Below are the code and all the weights of a small trained network. Each question names an input and a target symbol and asks about switching units off, where a switched-off unit gives its printed mean instead of its output.

import numpy as np


def w(rows, s, z=0):
    codes = np.array(rows[::2]) - 128.0
    scale = np.full(codes.shape[1], s)
    scale[-1] = z or s
    return codes * scale


def f(y):
    return y / 2 * (1 + np.tanh(0.7978845608 * (y + 0.044715 * y**3)))


def softmax(a):
    e = np.exp(a - a.max(-1, keepdims=True))
    return e / e.sum(-1, keepdims=True)


def log_softmax(a):
    a = a - a.max(-1, keepdims=True)
    return a - np.log(np.exp(a).sum(-1, keepdims=True))


def net(x, mask):
    ids = ['αβζμξπ'.index(c) for c in x.split()]
    T = len(ids)
    res = E[ids] + P[:T]
    q, k, v = (res @ M[0].T for M in (Q, K, V))
    z = softmax(np.where(np.tri(T) > 0, q @ k.T / 2**0.5, -1e9)) @ v
    res = res + np.where(mask[0], z, O[0][:, -1]) @ O[0][:, :-1]
    y = f(res @ A[0][:, :-1].T + A[0][:, -1])
    res = res + np.where(mask[1:9], y, B[0][:, -1]) @ B[0][:, :-1]
    return log_softmax(res[-1] @ U[:, :-1].T + U[:, -1])


Q, K, V, O, A, B = {}, {}, {}, {}, {}, {}
E = w([
[80,79,97,91,135,87,100,77],'α',
[128,66,91,183,44,78,126,93],'β',
[71,159,143,141,109,4,56,109],'ζ',
[141,101,198,195,83,156,162,155],'μ',
[175,171,105,219,3,132,160,111],'ξ',
[114,59,69,177,115,97,53,125],'π',
],0.019)
P = w([
[136,70,209,228,115,135,75,2],'0',
[159,154,96,127,130,110,78,143],'1',
[146,125,88,84,112,72,120,142],'2',
[130,137,93,82,77,105,124,168],'3',
[151,95,83,97,81,95,144,137],'4',
[149,125,119,59,140,19,120,145],'5',
[148,109,120,95,108,54,123,123],'6',
[160,115,112,112,110,78,110,132],'7',
[150,121,116,114,91,101,97,132],'8',
[164,85,133,98,108,65,138,114],'9',
[131,124,119,124,80,97,72,121],'10',
],0.0086)
Q[0] = w([
[84,197,136,155,105,78,151,70],'head 0',
[112,254,133,39,237,214,190,165],'head 0',
],0.0071)
K[0] = w([
[182,151,112,128,95,181,120,107],'head 0',
[132,163,74,76,154,106,173,254],'head 0',
],0.0092)
V[0] = w([
[159,3,37,120,228,147,114,157],'head 0',
[201,141,206,242,106,177,200,186],'head 0',
],0.0072)
O[0] = w([
[142,177,206,60,80,121,2,95,67],'head 0',
[230,136,69,91,170,175,152,158,251],'head 0',
],0.012,0.0031)
A[0] = w([
[78,118,205,70,13,64,54,134,112],'neuron 0',
[97,112,89,108,194,129,179,158,133],'neuron 1',
[177,100,194,174,59,182,160,143,253],'neuron 2',
[161,55,29,125,126,79,84,186,103],'neuron 3',
[113,141,65,20,202,183,83,65,184],'neuron 4',
[103,165,106,162,161,62,146,153,118],'neuron 5',
[82,95,80,174,96,135,72,203,140],'neuron 6',
[16,112,88,161,196,102,253,113,94],'neuron 7',
],0.0061,0.0029)
B[0] = w([
[154,98,158,143,112,187,146,146,252],'neuron 0',
[119,103,150,176,97,178,101,121,169],'neuron 1',
[114,153,81,78,131,75,82,143,173],'neuron 2',
[90,97,176,101,126,110,130,191,216],'neuron 3',
[157,176,153,111,2,115,148,68,142],'neuron 4',
[147,162,176,175,63,169,203,106,143],'neuron 5',
[128,85,147,175,109,129,191,108,174],'neuron 6',
[127,113,117,117,70,201,110,45,176],'neuron 7',
],0.0095,0.014)
U = w([
[123,66,168,51,83,159,94,110,173],'α',
[81,64,61,132,143,1,71,130,234],'β',
[51,105,122,162,135,114,138,114,150],'ζ',
[126,98,149,153,156,214,131,129,3],'μ',
[183,98,118,123,73,80,137,151,86],'ξ',
[94,32,189,159,110,100,123,205,94],'π',
],0.0072,0.0025)

Each question gives the input, a string of symbols that net reads in full, and the target symbol t.
The units are the heads (2 rows each of Q, K, V and O) and the neurons (one row each of A and B). Each row of codes is followed by its name. A weight is (code - 128) times the scale printed after its matrix; where a second scale follows, it is the last column's (O, A, B and U).
mask holds one flag per unit, heads first, then neurons. A switched-off unit (its flag False) gives its mean, the last column of its rows in O or B, instead of its output. The means were averaged over made-up inputs and are rounded, as every weight is.
A unit's drop is (log p(t) with every unit on - log p(t) with that unit switched off) / (log p(t) with every unit on - log p(t) with every unit switched off).
The circuit of an input: a set's keep is (log p(t) with only the set's units on - log p(t) with every unit switched off) / (log p(t) with every unit on - log p(t) with every unit switched off). Starting from all 9 units, units are removed one at a time, each time the one whose removal leaves the highest keep (on an exact tie, the one counted first), for as long as the keep stays at least 0.8.
circuit, biggest first: the units of the circuit, biggest drop first
k most important neurons: the k neurons with the biggest drops, biggest first
drop of u: that unit's drop, to one decimal
input ζ μ μ, target ζ: circuit, biggest first	[head 0; neuron 0; neuron 7]
input μ π π π π β π ζ μ, target ξ: circuit, biggest first	[head 0; neuron 2]
input ζ ζ α β α π α ζ, target ζ: circuit, biggest first	[head 0; neuron 7; neuron 5]
input μ μ ζ μ, target ξ: 2 most important neurons	[neuron 2; neuron 0]
input ξ π β, target μ: circuit, biggest first	[head 0; neuron 7]
input π π α μ π π μ ζ μ, target α: 2 most important neurons	[neuron 3; neuron 2]
input μ ξ μ μ μ ζ, target ξ: 2 most important neurons	[neuron 4; neuron 5]
input ξ β β ξ α π α β μ π, target μ: 3 most important neurons	[neuron 7; neuron 1; neuron 2]
input ξ π ξ α, target μ: circuit, biggest first	[head 0]
input π π π α μ ζ, target α: 3 most important neurons	[neuron 0; neuron 3; neuron 6]
input ζ ζ μ ξ ξ, target ζ: drop of head 0	1.0
input π π π π μ ξ ξ π ξ μ, target α: drop of neuron 7	-0.3
input ζ π π ξ π μ α π ξ ζ, target ζ: drop of neuron 5	0.2
input β μ μ μ μ β α ξ ξ ξ μ, target β: most important neuron	[neuron 0]
